Below is a small trained network, with its code and all its weights. Each question gives an input and a class and asks what happens when units are switched off, that is, made to give their printed mean instead of their output.

import numpy as np


def w(rows, s, z=0):
    codes = np.array(rows[::2]) - 128.0
    scale = np.full(codes.shape[1], s)
    scale[-1] = z or s
    return codes * scale


def f(y):
    return np.maximum(y, 0)


def log_softmax(a):
    a = a - a.max(-1, keepdims=True)
    return a - np.log(np.exp(a).sum(-1, keepdims=True))


def net(x, mask):
    res = np.array(x, float).reshape(1, 5) / 4 @ E
    y = f(res @ A[0][:, :-1].T + A[0][:, -1])
    res = res + np.where(mask, y, B[0][:, -1]) @ B[0][:, :-1]
    return log_softmax(res[-1] @ U[:, :-1].T + U[:, -1])


A, B = {}, {}
E = w([
[75,90,209,179,75,79],'x0',
[58,100,145,81,86,254],'x1',
[97,135,104,72,13,75],'x2',
[139,34,132,139,112,231],'x3',
[205,162,198,82,105,130],'x4',
],0.0085)
A[0] = w([
[236,254,84,93,103,76,207],'n1',
[127,105,141,170,235,154,139],'n2',
[152,60,152,93,42,209,213],'n3',
[191,192,104,72,154,97,162],'n4',
[135,96,153,101,183,193,235],'n5',
[164,118,92,97,79,198,254],'n6',
[208,60,129,195,150,109,62],'n7',
[189,150,89,83,152,106,88],'n8',
[76,77,171,115,130,106,114],'n9',
[155,198,171,67,167,117,187],'n10',
[194,144,75,101,164,107,137],'n11',
[138,172,170,201,165,93,132],'n12',
[229,121,148,126,72,79,167],'n13',
[146,150,139,125,166,137,103],'n14',
[111,112,81,80,146,205,225],'n15',
[45,92,171,190,90,125,149],'n16',
[45,144,28,31,142,214,176],'n17',
[134,139,203,95,126,182,214],'n18',
[96,175,245,173,110,226,107],'n19',
[184,110,132,100,81,171,59],'n20',
[111,92,46,165,99,88,132],'n21',
[61,131,151,71,77,101,237],'n22',
[162,95,151,177,217,107,176],'n23',
],0.0097,0.0024)
B[0] = w([
[151,99,124,54,157,61,255],'n1',
[89,182,118,198,124,128,221],'n2',
[97,137,114,102,155,155,255],'n3',
[164,128,107,71,175,112,207],'n4',
[123,145,83,172,158,220,222],'n5',
[91,156,176,88,200,164,221],'n6',
[97,179,115,99,41,53,189],'n7',
[160,147,77,78,126,98,180],'n8',
[153,74,145,114,94,36,178],'n9',
[135,125,127,58,167,117,194],'n10',
[169,69,62,111,140,112,192],'n11',
[103,82,115,109,93,89,206],'n12',
[146,126,255,36,98,93,196],'n13',
[155,85,97,161,162,121,155],'n14',
[187,187,194,132,152,231,228],'n15',
[127,76,91,166,134,50,225],'n16',
[82,195,173,63,117,150,250],'n17',
[155,91,177,72,153,173,201],'n18',
[100,47,87,89,171,128,222],'n19',
[121,116,117,137,131,172,173],'n20',
[158,32,51,89,214,122,185],'n21',
[40,168,131,126,132,46,218],'n22',
[88,115,86,192,116,78,219],'n23',
],0.0071,0.0087)
U = w([
[97,165,85,218,106,106,137],'0',
[125,174,178,110,196,254,163],'1',
[123,234,225,48,63,115,96],'2',
[143,81,80,89,196,120,216],'3',
[156,190,76,189,137,193,4],'4',
],0.0097,0.0016)

Each question gives the input, the list of numbers given to net, and the class t.
The units are the neurons (one row each of A and B). Each row of codes is followed by its name. A weight is (code - 128) times the scale printed after its matrix; where a second scale follows, it is the last column's (A, B and U).
mask holds one flag per neuron, in row order. A switched-off neuron (its flag False) gives its mean, the last column of its row in B, instead of its output. The means were averaged over made-up inputs and are rounded, as every weight is.
A unit's drop is (log p(t) with every unit on - log p(t) with that unit switched off) / (log p(t) with every unit on - log p(t) with every unit switched off).
The circuit of an input: a set's keep is (log p(t) with only the set's units on - log p(t) with every unit switched off) / (log p(t) with every unit on - log p(t) with every unit switched off). Starting from the 12 units with the biggest drops (on a tie, the unit counted first), units are removed one at a time, each time the one whose removal leaves the highest keep (on an exact tie, the one counted first), for as long as the keep stays at least 0.8.
units of the circuit, in order: the units of the circuit, biggest drop first
most important unit: the unit with the biggest drop
top k neurons: the k neurons with the biggest drops, biggest first
drop when u is switched off: that unit's drop, to one decimal
input [6,3,3,6,7], class 3: units of the circuit, in order => (n19)
input [-8,7,1,-6,-4], class 2: top 4 neurons => (n17, n19, n21, n3)
input [2,2,5,-2,-2], class 0: units of the circuit, in order => (n13, n1, n18)
input [3,-8,-4,-2,-2], class 0: units of the circuit, in order => (n23, n7)
input [8,-7,2,6,1], class 0: units of the circuit, in order => (n1, n18)
input [-4,3,2,-7,-7], class 2: top 2 neurons => (n17, n19)
input [-5,-6,-3,8,-2], class 0: units of the circuit, in order => (n7, n23, n2)
input [8,8,4,6,2], class 3: top 4 neurons => (n16, n19, n9, n22)
input [6,2,-2,-2,4], class 3: top 3 neurons => (n19, n17, n15)
input [0,3,-2,0,-7], class 1: top 2 neurons => (n17, n15)
input [-1,-7,-3,-7,8], class 3: top 4 neurons => (n11, n1, n4, n17)
input [7,4,-2,-1,8], class 3: top 2 neurons => (n19, n17)
input [-1,0,5,2,-1], class 2: top 2 neurons => (n5, n19)
input [8,1,0,-2,-4], class 0: most important unit => n1
input [0,-1,-2,3,2], class 4: top 2 neurons => (n17, n1)
input [8,4,-7,-1,2], class 3: top 2 neurons => (n19, n18)
input [-4,4,0,-2,0], class 1: drop when n1 is switched off => 0.0
input [0,0,-5,-5,8], class 3: drop when n17 is switched off => 0.1
input [1,-5,-3,-2,-3], class 0: drop when n23 is switched off => 0.2
input [7,4,0,2,4], class 3: drop when n16 is switched off => 0.2
input [5,-7,-5,-6,-6], class 0: top neuron => (n23)
